Here is a tiny trained network, its code and every weight. The questions are about switching its units off for an input and a class, where a switched-off unit gives its printed mean instead of its output.

import numpy as np


def w(rows, s, z=0):
    codes = np.array(rows[::2]) - 128.0
    scale = np.full(codes.shape[1], s)
    scale[-1] = z or s
    return codes * scale


def f(y):
    return y / 2 * (1 + np.tanh(0.7978845608 * (y + 0.044715 * y**3)))


def log_softmax(a):
    a = a - a.max(-1, keepdims=True)
    return a - np.log(np.exp(a).sum(-1, keepdims=True))


def net(x, mask):
    res = np.array(x, float).reshape(1, 7) / 4 @ E
    y = f(res @ A[0][:, :-1].T + A[0][:, -1])
    res = res + np.where(mask, y, B[0][:, -1]) @ B[0][:, :-1]
    return log_softmax(res[-1] @ U[:, :-1].T + U[:, -1])


A, B = {}, {}
E = w([
[114,130,135,140,159,104,137,115,149,125],'x0',
[103,152,106,63,87,222,206,90,254,200],'x1',
[127,99,125,130,120,148,128,151,126,125],'x2',
[149,180,107,146,111,118,141,122,126,116],'x3',
[116,220,161,201,191,171,34,179,160,206],'x4',
[178,204,224,38,198,177,164,165,134,21],'x5',
[130,134,129,124,129,119,124,124,132,129],'x6',
],0.0077)
A[0] = w([
[148,84,101,48,96,81,153,92,100,94,57],'neuron 0',
[85,79,75,199,59,73,97,70,119,204,99],'neuron 1',
[157,172,80,129,138,127,108,153,133,132,40],'neuron 2',
[87,155,81,54,106,218,208,110,253,195,126],'neuron 3',
[116,58,113,191,135,130,91,92,180,89,67],'neuron 4',
[191,123,102,176,159,76,101,141,77,78,123],'neuron 5',
[127,198,150,187,170,183,52,200,147,189,66],'neuron 6',
[152,107,126,140,172,42,115,196,27,115,129],'neuron 7',
[154,75,47,63,129,86,176,86,100,89,71],'neuron 8',
[122,110,139,164,138,75,64,185,64,61,102],'neuron 9',
[81,95,84,138,106,103,108,77,95,193,89],'neuron 10',
[144,153,196,52,178,141,183,153,110,83,95],'neuron 11',
[135,90,112,105,89,102,204,82,95,64,68],'neuron 12',
[113,72,63,183,73,93,68,101,145,168,96],'neuron 13',
[129,119,120,159,156,56,33,146,5,42,137],'neuron 14',
[177,153,204,78,189,170,128,180,141,23,114],'neuron 15',
[120,207,157,168,157,162,20,213,172,173,55],'neuron 16',
[142,115,100,57,92,64,167,102,110,100,74],'neuron 17',
[152,52,119,97,71,68,237,70,113,47,90],'neuron 18',
[164,162,204,69,191,203,152,140,137,48,85],'neuron 19',
[72,94,56,165,98,111,119,104,128,174,104],'neuron 20',
[129,105,131,116,155,80,76,160,82,115,27],'neuron 21',
[122,116,79,71,134,74,156,143,131,110,4],'neuron 22',
],0.0063,0.0027)
B[0] = w([
[103,94,125,172,163,172,79,101,102,115,183],'neuron 0',
[83,204,47,68,103,30,116,235,128,20,227],'neuron 1',
[108,125,120,142,123,152,121,120,124,134,124],'neuron 2',
[231,38,226,48,72,126,246,50,215,254,254],'neuron 3',
[131,129,101,93,127,134,147,147,103,113,137],'neuron 4',
[168,94,144,98,99,117,167,101,192,173,192],'neuron 5',
[79,61,150,197,211,201,42,83,87,155,215],'neuron 6',
[224,122,185,61,93,155,199,91,223,179,214],'neuron 7',
[129,99,133,188,172,180,81,117,67,95,194],'neuron 8',
[191,92,156,76,103,127,195,86,195,198,207],'neuron 9',
[121,166,92,103,90,85,114,199,123,102,178],'neuron 10',
[100,201,77,128,112,67,106,182,114,65,213],'neuron 11',
[78,82,171,173,193,161,55,101,93,147,193],'neuron 12',
[84,199,88,94,106,67,121,184,97,103,202],'neuron 13',
[203,94,202,65,66,130,180,57,184,186,255],'neuron 14',
[59,220,66,105,70,83,135,244,125,56,247],'neuron 15',
[92,80,144,207,213,217,53,71,74,129,219],'neuron 16',
[90,98,153,164,182,178,97,117,68,164,176],'neuron 17',
[90,70,158,222,223,208,38,94,41,150,238],'neuron 18',
[58,212,67,92,100,80,141,192,124,74,239],'neuron 19',
[115,187,110,105,109,70,137,188,126,76,187],'neuron 20',
[157,113,137,102,126,150,166,94,171,126,154],'neuron 21',
[101,125,143,150,158,139,108,113,124,154,134],'neuron 22',
],0.0061,0.0076)
U = w([
[227,106,169,71,86,133,240,57,207,186,255],'0',
[76,211,54,104,108,69,129,239,118,46,65],'1',
[98,96,138,253,233,201,35,71,73,132,64],'2',
],0.012,0.0008)

Each question gives the input, the list of numbers given to net, and the class t.
The units are the neurons (one row each of A and B). Each row of codes is followed by its name. A weight is (code - 128) times the scale printed after its matrix; where a second scale follows, it is the last column's (A, B and U).
mask holds one flag per neuron, in row order. A switched-off neuron (its flag False) gives its mean, the last column of its row in B, instead of its output. The means were averaged over made-up inputs and are rounded, as every weight is.
A unit's drop is (log p(t) with every unit on - log p(t) with that unit switched off) / (log p(t) with every unit on - log p(t) with every unit switched off).
most important unit: the unit with the biggest drop
top k neurons: the k neurons with the biggest drops, biggest first
drop when u is switched off: that unit's drop, to one decimal
input [-1,1,-6,5,7,-8,-3], class 1: most important unit	neuron 1
input [3,-6,-2,-4,-7,-4,4], class 2: top 2 neurons	[neuron 18; neuron 3]
input [-4,-7,7,7,-3,-7,6], class 0: top 3 neurons	[neuron 14; neuron 7; neuron 9]
input [-8,0,-3,6,-5,5,0], class 1: top 2 neurons	[neuron 15; neuron 19]
input [-6,-7,-7,-5,4,-7,-1], class 0: top 3 neurons	[neuron 14; neuron 7; neuron 9]
input [0,-8,0,0,-4,-7,8], class 0: top 2 neurons	[neuron 14; neuron 7]
input [1,7,7,1,4,-8,8], class 1: top 2 neurons	[neuron 1; neuron 13]
input [-6,7,-4,3,6,-8,4], class 1: top 2 neurons	[neuron 1; neuron 13]
input [-2,-5,-4,8,5,-4,-4], class 0: top 2 neurons	[neuron 14; neuron 18]
input [0,-1,6,-2,-5,4,8], class 2: top 2 neurons	[neuron 18; neuron 1]
input [-2,-6,-6,-8,-5,-4,6], class 0: top 2 neurons	[neuron 14; neuron 7]
input [0,2,8,-1,0,-3,7], class 1: top 2 neurons	[neuron 14; neuron 7]
input [6,2,7,-7,6,8,2], class 1: top 2 neurons	[neuron 15; neuron 19]
input [2,1,8,-3,-1,-3,-3], class 1: drop when neuron 9 is switched off	0.0
input [7,-2,0,4,0,1,-3], class 0: top neuron	[neuron 1]
input [-4,4,-6,-6,5,-1,-6], class 2: drop when neuron 12 is switched off	-0.1
input [0,-3,-5,-6,-8,-7,7], class 2: drop when neuron 12 is switched off	0.8
input [3,2,-7,-2,-5,-5,3], class 1: drop when neuron 20 is switched off	0.2
